Below are the code and all the weights of a small trained network. Each question names an input and a class and asks about switching units off, where a switched-off unit gives its printed mean instead of its output.

import numpy as np


def w(rows, s, z=0):
    codes = np.array(rows[::2]) - 128.0
    scale = np.full(codes.shape[1], s)
    scale[-1] = z or s
    return codes * scale


def f(y):
    return y / 2 * (1 + np.tanh(0.7978845608 * (y + 0.044715 * y**3)))


def log_softmax(a):
    a = a - a.max(-1, keepdims=True)
    return a - np.log(np.exp(a).sum(-1, keepdims=True))


def net(x, mask):
    res = np.array(x, float).reshape(1, 8) / 4 @ E
    y = f(res @ A[0][:, :-1].T + A[0][:, -1])
    res = res + np.where(mask, y, B[0][:, -1]) @ B[0][:, :-1]
    return log_softmax(res[-1] @ U[:, :-1].T + U[:, -1])


A, B = {}, {}
E = w([
[246,206,170,116,140,181],'x0',
[125,135,131,123,132,124],'x1',
[128,128,128,128,130,128],'x2',
[129,124,127,131,128,130],'x3',
[129,126,128,129,127,129],'x4',
[59,201,99,186,175,242],'x5',
[130,125,127,130,126,130],'x6',
[125,103,248,232,123,111],'x7',
],0.011)
A[0] = w([
[93,125,112,137,114,106,119],'N0',
[173,161,136,122,139,140,44],'N1',
[177,139,138,144,158,137,80],'N2',
[57,195,105,177,143,250,100],'N3',
[137,135,80,84,117,143,2],'N4',
[130,144,62,97,146,139,14],'N5',
[125,135,125,115,138,125,60],'N6',
[117,117,170,156,109,145,16],'N7',
[122,108,174,150,127,146,47],'N8',
[191,84,105,98,159,71,46],'N9',
[157,142,140,115,150,138,46],'N10',
[138,127,141,106,109,110,119],'N11',
[137,124,127,126,126,115,73],'N12',
[121,151,122,142,132,155,130],'N13',
[182,95,141,94,110,53,109],'N14',
[125,130,192,202,144,109,27],'N15',
[62,100,104,140,135,92,42],'N16',
[134,137,101,88,143,129,4],'N17',
[145,90,144,104,137,140,64],'N18',
[137,135,129,129,142,123,63],'N19',
[100,149,112,140,147,185,132],'N20',
[153,132,20,75,136,150,11],'N21',
[170,143,143,117,145,151,25],'N22',
[190,100,134,113,136,61,96],'N23',
[131,111,173,162,136,131,31],'N24',
[130,120,114,148,160,154,66],'N25',
[127,118,140,137,130,134,47],'N26',
[132,124,132,150,126,122,9],'N27',
[129,119,188,172,140,131,50],'N28',
[26,86,104,129,146,103,68],'N29',
[105,130,107,159,138,158,104],'N30',
[132,122,115,148,151,153,74],'N31',
[247,179,148,121,124,190,79],'N32',
[134,138,132,121,100,112,149],'N33',
[99,117,109,140,124,110,52],'N34',
[73,87,118,138,137,111,44],'N35',
],0.019,0.0037)
B[0] = w([
[116,117,91,137,130,131,153],'N0',
[144,118,67,124,137,135,162],'N1',
[133,108,75,143,127,120,159],'N2',
[148,47,222,121,129,117,253],'N3',
[121,195,138,124,116,113,160],'N4',
[131,199,136,132,114,129,168],'N5',
[129,136,124,139,120,126,127],'N6',
[133,181,121,125,132,94,154],'N7',
[132,182,132,117,129,126,156],'N8',
[131,94,186,123,133,125,178],'N9',
[146,125,85,127,134,136,146],'N10',
[132,115,158,131,138,152,146],'N11',
[116,116,133,118,118,119,130],'N12',
[110,114,158,149,143,137,155],'N13',
[129,62,193,135,119,103,202],'N14',
[123,218,152,127,101,141,192],'N15',
[135,109,54,123,146,132,178],'N16',
[133,180,128,122,130,121,148],'N17',
[135,133,143,118,171,126,136],'N18',
[128,130,119,139,129,119,127],'N19',
[122,103,170,127,144,124,182],'N20',
[127,240,155,141,121,130,195],'N21',
[132,123,75,148,148,122,157],'N22',
[133,86,199,130,132,156,188],'N23',
[124,189,141,128,130,136,161],'N24',
[109,108,154,133,109,150,144],'N25',
[129,142,129,122,130,126,129],'N26',
[137,133,119,131,96,116,129],'N27',
[125,208,142,122,133,124,176],'N28',
[132,91,35,127,128,145,200],'N29',
[126,104,150,127,117,94,161],'N30',
[130,105,139,91,107,145,142],'N31',
[98,74,2,119,122,132,227],'N32',
[122,114,138,110,133,125,139],'N33',
[99,117,98,132,123,131,147],'N34',
[135,114,61,132,139,129,170],'N35',
],0.039,0.025)
U = w([
[151,62,140,123,121,92,155],'0',
[134,91,2,128,124,109,225],'1',
[139,206,98,124,94,87,5],'2',
],0.0087,0.0017)

Each question gives the input, the list of numbers given to net, and the class t.
The units are the neurons (one row each of A and B). Each row of codes is followed by its name. A weight is (code - 128) times the scale printed after its matrix; where a second scale follows, it is the last column's (A, B and U).
mask holds one flag per neuron, in row order. A switched-off neuron (its flag False) gives its mean, the last column of its row in B, instead of its output. The means were averaged over made-up inputs and are rounded, as every weight is.
A unit's drop is (log p(t) with every unit on - log p(t) with that unit switched off) / (log p(t) with every unit on - log p(t) with every unit switched off).
unit that matters most: the unit with the biggest drop
k most important neurons: the k neurons with the biggest drops, biggest first
drop when u is switched off: that unit's drop, to one decimal
input [1,-2,-6,8,8,7,6,-8], class 2: 4 most important neurons => [N21 N5 N4 N14]
input [-7,4,-5,8,-4,1,3,7], class 1: unit that matters most => N29
input [-6,-3,0,6,-5,-2,3,-8], class 2: 2 most important neurons => [N21 N32]
input [4,0,4,2,4,8,4,-8], class 0: 2 most important neurons => [N3 N20]
input [6,-7,-2,-4,2,5,2,-7], class 2: 2 most important neurons => [N21 N5]
input [3,-5,5,-8,-5,7,7,-8], class 2: 2 most important neurons => [N21 N5]
input [-3,-3,8,7,-8,-2,-8,-4], class 2: 2 most important neurons => [N32 N21]
input [6,-6,3,6,-2,6,0,-6], class 0: 2 most important neurons => [N3 N20]
input [8,-6,-6,-7,0,-1,2,8], class 1: 3 most important neurons => [N32 N21 N2]
input [-5,0,0,2,5,-6,3,7], class 2: 3 most important neurons => [N3 N15 N28]
input [-7,7,-7,-3,4,-5,-4,2], class 1: 2 most important neurons => [N3 N29]
input [7,-5,-5,-1,-8,-6,6,4], class 1: 2 most important neurons => [N32 N3]
input [7,-8,-7,-4,-2,-6,5,0], class 1: drop when N2 is switched off => 0.1
input [4,-5,-7,-4,-8,8,6,-5], class 0: drop when N3 is switched off => 9.2
input [4,-2,-8,5,7,-6,-5,8], class 2: drop when N15 is switched off => 0.4
